Below is a small trained network, with its code and all its weights. Each question gives an input and a target symbol and asks what happens when units are switched off, that is, made to give their printed mean instead of their output.

import numpy as np


def w(rows, s, z=0):
    codes = np.array(rows[::2]) - 128.0
    scale = np.full(codes.shape[1], s)
    scale[-1] = z or s
    return codes * scale


def f(y):
    return y / 2 * (1 + np.tanh(0.7978845608 * (y + 0.044715 * y**3)))


def softmax(a):
    e = np.exp(a - a.max(-1, keepdims=True))
    return e / e.sum(-1, keepdims=True)


def log_softmax(a):
    a = a - a.max(-1, keepdims=True)
    return a - np.log(np.exp(a).sum(-1, keepdims=True))


def net(x, mask):
    ids = ['ΓΞΠΦΩαβδεηλτψ'.index(c) for c in x.split()]
    T = len(ids)
    res = E[ids] + P[:T]
    r = res
    for j in range(2):
        rows = slice(2 * j, 2 * j + 2)
        q, k, v = (r @ M[0][rows].T for M in (Q, K, V))
        z = softmax(np.where(np.tri(T) > 0, q @ k.T / 2**0.5, -1e9)) @ v
        o = O[0][rows]
        res = res + np.where(mask[j], z, o[:, -1]) @ o[:, :-1]
    y = f(res @ A[0][:, :-1].T + A[0][:, -1])
    res = res + np.where(mask[2:6], y, B[0][:, -1]) @ B[0][:, :-1]
    return log_softmax(res[-1] @ U[:, :-1].T + U[:, -1])


Q, K, V, O, A, B = {}, {}, {}, {}, {}, {}
E = w([
[138,182,197,159,127],'Γ',
[153,111,109,140,103],'Ξ',
[133,93,158,115,135],'Π',
[214,193,71,79,56],'Φ',
[124,132,250,83,91],'Ω',
[153,164,172,39,174],'α',
[125,164,204,107,83],'β',
[145,65,54,76,144],'δ',
[77,52,63,80,160],'ε',
[116,86,123,85,245],'η',
[53,202,182,10,224],'λ',
[131,233,124,155,55],'τ',
[2,106,37,152,133],'ψ',
],0.016)
P = w([
[128,91,172,144,27],'0',
[62,120,166,57,47],'1',
[69,151,135,60,19],'2',
[62,131,94,79,61],'3',
[90,196,119,114,144],'4',
[38,117,20,2,107],'5',
[52,123,9,64,133],'6',
[81,140,37,31,53],'7',
[107,156,98,103,128],'8',
[98,133,112,64,235],'9',
[104,189,30,147,167],'10',
[94,141,54,94,177],'11',
[95,123,82,70,142],'12',
],0.0056)
Q[0] = w([
[224,92,147,157,131],'H0',
[135,190,99,252,92],'H0',
[34,126,118,2,121],'H1',
[188,113,145,191,200],'H1',
],0.0061)
K[0] = w([
[131,101,129,28,139],'H0',
[52,60,254,146,170],'H0',
[91,190,105,188,169],'H1',
[206,95,192,155,95],'H1',
],0.0091)
V[0] = w([
[111,74,109,155,141],'H0',
[92,97,198,198,77],'H0',
[196,130,167,93,175],'H1',
[255,33,148,174,67],'H1',
],0.0096)
O[0] = w([
[95,2,83,214,180,139],'H0',
[106,111,185,243,111,109],'H0',
[46,89,102,29,82,61],'H1',
[202,97,134,71,29,5],'H1',
],0.0084,0.016)
A[0] = w([
[74,232,221,139,113,48],'N0',
[131,109,182,174,137,191],'N1',
[233,62,32,124,169,85],'N2',
[90,255,126,113,116,254],'N3',
],0.0087,0.0032)
B[0] = w([
[61,140,88,94,157,199],'N0',
[135,2,73,200,142,169],'N1',
[62,17,34,123,86,168],'N2',
[194,117,74,146,129,254],'N3',
],0.0087,0.0094)
U = w([
[90,121,132,187,59,26],'Γ',
[185,87,106,204,62,12],'Ξ',
[218,49,159,157,152,86],'Π',
[254,150,45,163,83,103],'Φ',
[18,132,179,178,48,107],'Ω',
[155,189,101,67,120,82],'α',
[42,194,163,177,64,92],'β',
[144,82,66,82,102,249],'δ',
[59,90,122,129,103,111],'ε',
[94,83,119,86,135,146],'η',
[33,162,100,85,149,2],'λ',
[111,205,67,160,68,155],'τ',
[156,96,79,217,191,188],'ψ',
],0.0081,0.0047)

Each question gives the input, a string of symbols that net reads in full, and the target symbol t.
The units are the heads (2 rows each of Q, K, V and O) and the neurons (one row each of A and B). Each row of codes is followed by its name. A weight is (code - 128) times the scale printed after its matrix; where a second scale follows, it is the last column's (O, A, B and U).
mask holds one flag per unit, heads first, then neurons. A switched-off unit (its flag False) gives its mean, the last column of its rows in O or B, instead of its output. The means were averaged over made-up inputs and are rounded, as every weight is.
A unit's drop is (log p(t) with every unit on - log p(t) with that unit switched off) / (log p(t) with every unit on - log p(t) with every unit switched off).
The circuit of an input: a set's keep is (log p(t) with only the set's units on - log p(t) with every unit switched off) / (log p(t) with every unit on - log p(t) with every unit switched off). Starting from all 6 units, units are removed one at a time, each time the one whose removal leaves the highest keep (on an exact tie, the one counted first), for as long as the keep stays at least 0.8.
units of the circuit, in order: the units of the circuit, biggest drop first
top k neurons: the k neurons with the biggest drops, biggest first
which heads matter: for each layer, one digit per head in row order, 1 if its drop is at least 0.15 and else 0, layers parted by /
drop of u: that unit's drop, to one decimal
input λ δ Ω λ Φ δ Π α, target α: which heads matter -> 10
input α ψ β, target ψ: units of the circuit, in order -> (H1 N1)
input δ ψ δ α δ δ, target δ: units of the circuit, in order -> (N2 H0)
input δ λ η η, target λ: units of the circuit, in order -> (H1 N3)
input Γ δ λ β, target λ: top neuron -> (N0)
input ψ Ξ Ω, target ψ: units of the circuit, in order -> (N1 H0)
input β ψ δ ψ δ η ψ ψ λ, target ψ: which heads matter -> 01
input Γ δ δ Π η λ Ω, target λ: which heads matter -> 01
input α Ξ α, target α: top 2 neurons -> (N1 N2)
input Ω ψ ψ ψ λ, target ψ: top 2 neurons -> (N3 N1)
input δ ε λ ε, target λ: top 2 neurons -> (N3 N1)
input λ Ω ε, target λ: top 2 neurons -> (N1 N3)
input ψ ψ β, target ψ: drop of H0 -> 0.1
input Ω λ Π α, target λ: drop of N3 -> -0.2
input α ε λ λ α, target λ: drop of N1 -> 0.1
